Below are the code and all the weights of a small trained network. Each question names an input and a class and asks about switching units off, where a switched-off unit gives its printed mean instead of its output.

import numpy as np


def w(rows, s, z=0):
    codes = np.array(rows[::2]) - 128.0
    scale = np.full(codes.shape[1], s)
    scale[-1] = z or s
    return codes * scale


def norm(h):
    return h / np.sqrt((h * h).mean(-1, keepdims=True) + 1e-5)


def f(y):
    return y / 2 * (1 + np.tanh(0.7978845608 * (y + 0.044715 * y**3)))


def log_softmax(a):
    a = a - a.max(-1, keepdims=True)
    return a - np.log(np.exp(a).sum(-1, keepdims=True))


def net(x, mask):
    res = np.array(x, float).reshape(1, 8) / 4 @ E
    u = 0
    for l in range(3):
        y = f(norm(res) @ A[l][:, :-1].T + A[l][:, -1])
        res = res + np.where(mask[u : u + 8], y, B[l][:, -1]) @ B[l][:, :-1]
        u += 8
    return log_softmax(norm(res)[-1] @ U[:, :-1].T + U[:, -1])


A, B = {}, {}
E = w([
[81,119,87,42,199,88,185,134],'x0',
[197,99,98,37,126,200,90,137],'x1',
[102,149,50,179,253,129,139,195],'x2',
[156,218,206,62,166,137,84,192],'x3',
[107,143,148,102,136,245,112,57],'x4',
[164,21,151,156,157,131,166,119],'x5',
[30,97,108,179,103,165,51,190],'x6',
[76,109,169,110,98,123,139,122],'x7',
],0.0059)
A[0] = w([
[100,183,122,176,102,58,138,142,3],'0.n0',
[176,125,77,159,100,132,88,138,36],'0.n1',
[87,82,52,140,190,43,189,175,110],'0.n2',
[63,195,126,165,143,155,59,210,61],'0.n3',
[86,59,100,136,119,101,147,114,207],'0.n4',
[167,118,159,95,52,105,161,137,105],'0.n5',
[73,162,37,160,218,161,133,145,174],'0.n6',
[156,255,95,51,154,85,168,111,75],'0.n7',
],0.0086,0.0035)
B[0] = w([
[153,109,254,122,135,229,98,42,159],'0.n0',
[127,94,49,194,129,144,114,131,133],'0.n1',
[63,67,37,121,86,48,134,193,240],'0.n2',
[74,249,209,16,150,155,88,106,223],'0.n3',
[154,161,135,106,73,51,165,128,203],'0.n4',
[107,120,64,138,163,148,129,56,159],'0.n5',
[157,39,90,237,198,147,127,100,254],'0.n6',
[67,233,184,87,5,175,222,136,189],'0.n7',
],0.0066,0.006)
A[1] = w([
[173,80,179,42,109,187,192,92,62],'1.n0',
[160,96,102,57,138,241,70,123,4],'1.n1',
[141,144,150,87,181,240,48,93,76],'1.n2',
[126,93,70,152,235,101,98,176,11],'1.n3',
[59,157,118,203,144,148,68,246,94],'1.n4',
[61,178,177,156,97,127,51,254,32],'1.n5',
[184,246,120,50,116,103,120,210,45],'1.n6',
[200,178,191,177,143,154,194,124,98],'1.n7',
],0.0066,0.0042)
B[1] = w([
[76,248,214,87,118,157,116,142,186],'1.n0',
[199,129,220,160,219,137,52,93,158],'1.n1',
[155,27,166,112,179,13,180,55,244],'1.n2',
[150,252,108,101,84,193,82,244,189],'1.n3',
[106,237,179,33,81,209,70,92,254],'1.n4',
[134,185,224,2,28,172,191,83,225],'1.n5',
[151,161,177,64,35,76,236,132,193],'1.n6',
[136,206,161,187,220,147,101,72,165],'1.n7',
],0.0062,0.0028)
A[2] = w([
[174,103,69,208,49,185,80,136,63],'2.n0',
[188,96,144,134,198,229,106,100,88],'2.n1',
[209,150,86,65,162,223,172,208,83],'2.n2',
[200,78,142,94,187,156,33,100,94],'2.n3',
[25,56,138,173,41,140,143,65,139],'2.n4',
[146,68,93,136,121,75,114,193,2],'2.n5',
[199,95,111,118,207,118,164,155,103],'2.n6',
[73,153,139,104,219,121,255,159,138],'2.n7',
],0.0078,0.0048)
B[2] = w([
[81,31,50,208,36,6,120,83,172],'2.n0',
[191,208,162,167,128,107,66,68,173],'2.n1',
[1,116,116,127,21,66,175,15,147],'2.n2',
[109,152,211,202,169,123,152,12,162],'2.n3',
[75,181,122,114,41,88,151,101,255],'2.n4',
[222,64,178,134,152,180,172,133,146],'2.n5',
[98,65,194,79,62,167,240,184,142],'2.n6',
[140,124,117,188,55,118,67,44,215],'2.n7',
],0.0078,0.005)
U = w([
[239,32,84,102,232,119,180,253,43],'0',
[93,222,187,9,56,141,137,96,172],'1',
[88,176,45,150,222,182,53,240,2],'2',
[113,61,32,204,63,46,170,121,160],'3',
[204,185,199,189,215,168,65,55,167],'4',
],0.014,0.0059)

Each question gives the input, the list of numbers given to net, and the class t.
The units are the neurons (one row each of A and B). Each row of codes is followed by its name. A weight is (code - 128) times the scale printed after its matrix; where a second scale follows, it is the last column's (A, B and U).
mask holds one flag per neuron, layer by layer. A switched-off neuron (its flag False) gives its mean, the last column of its row in B, instead of its output. The means were averaged over made-up inputs and are rounded, as every weight is.
A unit's drop is (log p(t) with every unit on - log p(t) with that unit switched off) / (log p(t) with every unit on - log p(t) with every unit switched off).
The circuit of an input: a set's keep is (log p(t) with only the set's units on - log p(t) with every unit switched off) / (log p(t) with every unit on - log p(t) with every unit switched off). Starting from the 12 units with the biggest drops (on a tie, the unit counted first), units are removed one at a time, each time the one whose removal leaves the highest keep (on an exact tie, the one counted first), for as long as the keep stays at least 0.8.
circuit, biggest first: the units of the circuit, biggest drop first
most important unit: the unit with the biggest drop
top k neurons: the k neurons with the biggest drops, biggest first
top k neurons in layer l: the k neurons of layer l with the biggest drops, biggest first
drop when u is switched off: that unit's drop, to one decimal
input [4,5,-6,-5,5,1,7,-8], class 4: top 2 neurons : (0.n2, 1.n1)
input [-7,5,-5,-4,5,-8,6,-8], class 4: top 3 neurons : (1.n1, 0.n2, 0.n7)
input [0,-1,5,6,7,-3,1,-7], class 4: top 3 neurons : (0.n6, 0.n2, 1.n2)
input [7,-4,3,2,8,-2,-4,-6], class 3: most important unit : 0.n6
input [8,6,5,8,3,3,8,-5], class 4: top 2 neurons in layer 1 : (1.n1, 1.n2)
input [2,7,8,4,-3,-2,1,-5], class 1: top 2 neurons : (2.n2, 0.n7)
input [6,8,2,2,3,5,-1,-6], class 4: top 3 neurons : (1.n1, 2.n3, 0.n2)
input [7,-2,2,-3,-3,7,2,-4], class 0: top 2 neurons : (2.n5, 0.n7)
input [1,1,7,0,4,-8,7,-3], class 4: top 3 neurons in layer 0 : (0.n6, 0.n3, 0.n2)
input [7,-2,5,6,-4,7,-3,-7], class 3: top 2 neurons : (2.n7, 2.n2)
input [1,6,6,-1,1,-6,2,0], class 4: top 2 neurons : (0.n6, 0.n3)
input [-6,2,7,-7,4,-5,-7,7], class 3: top 2 neurons : (0.n3, 2.n0)
input [-6,2,-2,3,-7,1,-3,-6], class 3: top 2 neurons in layer 0 : (0.n3, 0.n1)
input [6,-2,0,-1,2,-3,0,-3], class 3: circuit, biggest first : (0.n6)
input [-1,6,4,-6,6,-5,-1,5], class 4: top 3 neurons : (0.n2, 1.n1, 2.n1)
input [7,-2,0,-7,5,2,-7,1], class 3: drop when 0.n3 is switched off : 0.1
input [-3,6,7,-4,-1,-5,-4,1], class 3: drop when 1.n1 is switched off : 0.0
input [8,2,3,-4,-6,3,5,-7], class 0: drop when 2.n5 is switched off : 0.2
